Below is a small trained network, with its code and all its weights. Each question gives an input and a target symbol and asks what happens when units are switched off, that is, made to give their printed mean instead of their output.

import numpy as np


def w(rows, s, z=0):
    codes = np.array(rows[::2]) - 128.0
    scale = np.full(codes.shape[1], s)
    scale[-1] = z or s
    return codes * scale


def f(y):
    return np.maximum(y, 0)


def softmax(a):
    e = np.exp(a - a.max(-1, keepdims=True))
    return e / e.sum(-1, keepdims=True)


def log_softmax(a):
    a = a - a.max(-1, keepdims=True)
    return a - np.log(np.exp(a).sum(-1, keepdims=True))


def net(x, mask):
    ids = ['ΔΞΠΣαβζηθμτφψω'.index(c) for c in x.split()]
    T = len(ids)
    res = E[ids] + P[:T]
    u = 0
    for l in range(3):
        r = res
        for j in range(2):
            rows = slice(4 * j, 4 * j + 4)
            q, k, v = (r @ M[l][rows].T for M in (Q, K, V))
            z = softmax(np.where(np.tri(T) > 0, q @ k.T / 4**0.5, -1e9)) @ v
            o = O[l][rows]
            res = res + np.where(mask[u + j], z, o[:, -1]) @ o[:, :-1]
        u += 2
        y = f(res @ A[l][:, :-1].T + A[l][:, -1])
        res = res + np.where(mask[u : u + 8], y, B[l][:, -1]) @ B[l][:, :-1]
        u += 8
    return log_softmax(res[-1] @ U[:, :-1].T + U[:, -1])


Q, K, V, O, A, B = {}, {}, {}, {}, {}, {}
E = w([
[188,120,157,125,120],'Δ',
[135,205,120,164,147],'Ξ',
[210,204,218,146,111],'Π',
[161,124,129,153,140],'Σ',
[215,154,124,62,195],'α',
[196,90,164,133,144],'β',
[176,112,167,171,147],'ζ',
[185,14,141,80,145],'η',
[102,210,140,199,46],'θ',
[129,81,144,209,54],'μ',
[186,200,109,9,87],'τ',
[66,187,40,22,56],'φ',
[107,23,115,91,35],'ψ',
[2,96,102,88,218],'ω',
],0.0094)
P = w([
[75,121,237,92,106],'0',
[141,149,243,99,124],'1',
[202,148,124,133,104],'2',
[170,153,110,139,101],'3',
[196,166,65,153,70],'4',
[149,115,75,140,74],'5',
[87,95,97,95,75],'6',
[87,125,179,87,65],'7',
[59,114,252,77,46],'8',
],0.0031)
Q[0] = w([
[82,174,113,186,140],'L0H0',
[92,180,105,169,113],'L0H0',
[198,136,98,154,85],'L0H0',
[70,76,172,191,128],'L0H0',
[113,158,107,75,5],'L0H1',
[198,119,38,164,61],'L0H1',
[1,91,112,110,84],'L0H1',
[16,110,216,124,117],'L0H1',
],0.0095)
K[0] = w([
[164,187,156,195,160],'L0H0',
[169,148,137,203,158],'L0H0',
[94,120,186,90,116],'L0H0',
[80,232,99,104,153],'L0H0',
[80,75,20,114,66],'L0H1',
[217,159,16,159,129],'L0H1',
[27,134,63,89,179],'L0H1',
[1,83,146,43,208],'L0H1',
],0.009)
V[0] = w([
[174,163,110,75,102],'L0H0',
[114,128,176,72,215],'L0H0',
[69,164,115,158,189],'L0H0',
[136,48,136,123,87],'L0H0',
[192,115,103,181,2],'L0H1',
[28,119,190,26,80],'L0H1',
[174,109,222,110,130],'L0H1',
[96,89,186,46,54],'L0H1',
],0.0054)
O[0] = w([
[121,83,59,107,98,202],'L0H0',
[187,110,125,197,122,127],'L0H0',
[139,119,152,186,152,34],'L0H0',
[153,148,146,68,145,164],'L0H0',
[116,148,203,73,72,181],'L0H1',
[168,190,1,160,72,240],'L0H1',
[210,132,154,113,152,172],'L0H1',
[194,148,67,118,64,252],'L0H1',
],0.0064,0.0018)
A[0] = w([
[183,141,95,194,170,137],'L0N0',
[26,24,139,129,110,139],'L0N1',
[127,105,134,88,8,169],'L0N2',
[103,57,179,172,199,1],'L0N3',
[160,96,168,154,185,26],'L0N4',
[138,37,87,103,165,143],'L0N5',
[116,102,203,223,72,90],'L0N6',
[122,1,190,162,111,145],'L0N7',
],0.0054,0.0087)
B[0] = w([
[122,202,139,120,125,144],'L0N0',
[116,98,30,132,148,149],'L0N1',
[166,182,58,160,91,254],'L0N2',
[121,177,208,34,1,128],'L0N3',
[16,18,140,226,229,128],'L0N4',
[148,140,67,98,153,157],'L0N5',
[123,100,77,128,154,134],'L0N6',
[194,101,55,136,97,159],'L0N7',
],0.0066,0.006)
Q[1] = w([
[119,128,62,107,152],'L1H0',
[37,85,112,129,138],'L1H0',
[240,163,125,186,95],'L1H0',
[254,186,70,172,92],'L1H0',
[79,144,179,72,125],'L1H1',
[148,225,83,127,194],'L1H1',
[10,130,167,146,45],'L1H1',
[183,160,115,150,68],'L1H1',
],0.006)
K[1] = w([
[122,129,105,199,116],'L1H0',
[188,218,197,132,87],'L1H0',
[71,22,43,3,162],'L1H0',
[16,17,74,49,125],'L1H0',
[188,77,178,145,138],'L1H1',
[108,57,39,124,64],'L1H1',
[254,143,148,17,235],'L1H1',
[52,88,130,84,126],'L1H1',
],0.006)
V[1] = w([
[78,42,73,137,125],'L1H0',
[68,60,75,76,221],'L1H0',
[163,128,71,154,2],'L1H0',
[43,181,123,65,111],'L1H0',
[74,128,52,110,143],'L1H1',
[118,53,140,101,188],'L1H1',
[65,109,81,119,46],'L1H1',
[63,131,124,48,171],'L1H1',
],0.007)
O[1] = w([
[108,96,54,129,149,131],'L1H0',
[66,98,81,105,174,94],'L1H0',
[190,134,85,158,105,255],'L1H0',
[129,151,81,163,215,136],'L1H0',
[153,142,93,177,189,157],'L1H1',
[90,86,104,112,148,52],'L1H1',
[179,141,79,145,133,180],'L1H1',
[100,139,74,78,254,90],'L1H1',
],0.0074,0.008)
A[1] = w([
[182,77,78,87,117,128],'L1N0',
[38,109,77,174,211,103],'L1N1',
[121,61,189,43,140,124],'L1N2',
[152,115,99,88,136,93],'L1N3',
[2,127,193,122,106,184],'L1N4',
[92,150,150,101,129,1],'L1N5',
[176,103,217,87,144,170],'L1N6',
[130,140,79,46,126,168],'L1N7',
],0.006,0.0082)
B[1] = w([
[125,151,134,55,145,253],'L1N0',
[232,139,180,110,24,146],'L1N1',
[169,81,184,180,221,134],'L1N2',
[121,116,186,62,148,144],'L1N3',
[110,141,190,253,190,133],'L1N4',
[154,42,228,104,42,128],'L1N5',
[203,118,177,186,143,190],'L1N6',
[112,209,166,141,190,243],'L1N7',
],0.0062,0.005)
Q[2] = w([
[177,46,153,130,127],'L2H0',
[149,218,133,208,125],'L2H0',
[150,174,180,94,171],'L2H0',
[181,81,99,143,81],'L2H0',
[95,126,92,85,64],'L2H1',
[73,57,160,67,138],'L2H1',
[1,57,198,91,184],'L2H1',
[143,142,43,120,175],'L2H1',
],0.0077)
K[2] = w([
[71,228,147,151,78],'L2H0',
[153,73,118,34,91],'L2H0',
[87,55,58,159,70],'L2H0',
[56,188,140,84,124],'L2H0',
[131,198,99,112,119],'L2H1',
[187,167,238,185,220],'L2H1',
[253,161,209,95,173],'L2H1',
[114,93,50,205,80],'L2H1',
],0.0066)
V[2] = w([
[69,220,144,123,118],'L2H0',
[117,121,72,101,44],'L2H0',
[187,200,180,24,151],'L2H0',
[105,196,142,35,160],'L2H0',
[173,183,161,215,209],'L2H1',
[55,206,123,145,70],'L2H1',
[153,86,103,255,136],'L2H1',
[189,96,97,41,138],'L2H1',
],0.0073)
O[2] = w([
[77,255,143,140,99,118],'L2H0',
[74,115,83,116,78,204],'L2H0',
[86,174,187,47,178,254],'L2H0',
[158,239,164,45,129,105],'L2H0',
[44,152,214,95,141,152],'L2H1',
[118,192,162,229,154,184],'L2H1',
[72,61,140,129,70,174],'L2H1',
[208,53,111,69,172,195],'L2H1',
],0.0072,0.0074)
A[2] = w([
[149,91,141,212,165,188],'L2N0',
[150,2,161,134,100,198],'L2N1',
[140,151,162,157,161,252],'L2N2',
[97,109,94,173,164,232],'L2N3',
[167,176,71,117,106,31],'L2N4',
[125,134,151,171,75,121],'L2N5',
[102,74,184,156,128,31],'L2N6',
[148,129,41,147,111,100],'L2N7',
],0.0086,0.0044)
B[2] = w([
[73,83,50,253,159,159],'L2N0',
[46,30,141,79,103,196],'L2N1',
[54,156,177,132,155,212],'L2N2',
[51,120,78,45,95,154],'L2N3',
[138,63,157,206,166,253],'L2N4',
[147,166,63,89,95,176],'L2N5',
[126,27,144,168,141,137],'L2N6',
[165,97,173,170,182,232],'L2N7',
],0.0069,0.0072)
U = w([
[126,129,146,100,87,129],'Δ',
[80,141,161,199,156,129],'Ξ',
[152,139,210,163,105,59],'Π',
[99,112,150,152,124,159],'Σ',
[145,127,195,116,217,149],'α',
[123,97,169,116,129,120],'β',
[101,90,175,176,146,129],'ζ',
[129,110,107,23,117,124],'η',
[87,186,107,176,45,90],'θ',
[91,120,57,125,11,142],'μ',
[180,238,90,19,62,164],'τ',
[158,193,105,253,225,59],'φ',
[229,69,96,176,160,36],'ψ',
[4,129,6,80,223,254],'ω',
],0.0059,0.0054)

Each question gives the input, a string of symbols that net reads in full, and the target symbol t.
The units are the heads (4 rows each of Q, K, V and O) and the neurons (one row each of A and B). Each row of codes is followed by its name. A weight is (code - 128) times the scale printed after its matrix; where a second scale follows, it is the last column's (O, A, B and U).
mask holds one flag per unit, layer by layer, with each layer's heads first. A switched-off unit (its flag False) gives its mean, the last column of its rows in O or B, instead of its output. The means were averaged over made-up inputs and are rounded, as every weight is.
A unit's drop is (log p(t) with every unit on - log p(t) with that unit switched off) / (log p(t) with every unit on - log p(t) with every unit switched off).
The circuit of an input: a set's keep is (log p(t) with only the set's units on - log p(t) with every unit switched off) / (log p(t) with every unit on - log p(t) with every unit switched off). Starting from the 12 units with the biggest drops (on a tie, the unit counted first), units are removed one at a time, each time the one whose removal leaves the highest keep (on an exact tie, the one counted first), for as long as the keep stays at least 0.8.
units of the circuit, in order: the units of the circuit, biggest drop first
unit that matters most: the unit with the biggest drop
k most important neurons: the k neurons with the biggest drops, biggest first
k most important neurons of layer l: the k neurons of layer l with the biggest drops, biggest first
drop of u: that unit's drop, to one decimal
input ζ Ξ Ξ, target Ξ: unit that matters most	L0H1
input ψ Ξ ψ τ, target ψ: 2 most important neurons	[L2N4; L2N7]
input φ α Δ θ μ α ω τ, target ω: units of the circuit, in order	[L1H0; L0N2; L0N1]
input ψ Σ μ, target ψ: units of the circuit, in order	[L2H1; L1H0; L2H0]
input τ Ξ Π, target τ: 2 most important neurons	[L2N4; L2N5]
input Ξ τ ω Δ ω ψ β, target ω: units of the circuit, in order	[L1H0; L0H1; L1H1]
input μ β θ, target μ: units of the circuit, in order	[L2H0; L1N7; L2N5; L1H1]
input τ ω α, target ω: units of the circuit, in order	[L1H0; L1H1]
input Π Ξ Ξ Π Π, target Π: units of the circuit, in order	[L1H0; L0H1; L1N6; L1H1]
input μ ζ Δ θ Δ ψ φ Π θ, target φ: units of the circuit, in order	[L2H1; L0H1; L2N1]
input β Ξ α, target α: units of the circuit, in order	[L0H1; L0N2; L1H0; L2H0]
input η Π β Ξ ω ψ ω ψ, target ω: 2 most important neurons	[L2N3; L1N7]
input Ξ Σ φ τ Δ, target φ: 2 most important neurons	[L2N1; L1N6]
input ω ω φ α, target ω: units of the circuit, in order	[L1H0]
input α φ ψ Σ θ η φ Σ, target φ: 2 most important neurons of layer 2	[L2N1; L2N0]
input Σ α ω α τ, target ω: units of the circuit, in order	[L1H0; L1H1]
input φ β α Σ Π μ ψ α, target ψ: 2 most important neurons	[L1N6; L0N1]
input Π φ α, target φ: 2 most important neurons	[L1N6; L2N1]
input Δ Ξ ω ψ ψ α, target ψ: 2 most important neurons of layer 0	[L0N1; L0N7]
input η α α Δ ζ β β φ, target φ: unit that matters most	L2H1
input μ Δ μ Δ τ τ Δ, target τ: 2 most important neurons	[L2N4; L2N7]
input α τ Ξ Σ β Σ ψ, target ψ: 2 most important neurons of layer 1	[L1N0; L1N6]
input τ Ξ ζ τ η, target τ: 2 most important neurons of layer 1	[L1N0; L1N7]
input τ Δ ψ β ω ψ ψ φ, target ψ: 2 most important neurons	[L2N7; L2N4]
input ψ Ξ φ, target φ: 3 most important neurons of layer 2	[L2N4; L2N7; L2N1]
input Δ φ η α Δ ψ μ, target ψ: drop of L0H0	0.1
input τ Π θ μ, target μ: drop of L0H0	0.3
input Σ μ φ τ, target φ: drop of L2H1	0.5
input τ α ψ, target ψ: drop of L1N5	0.0
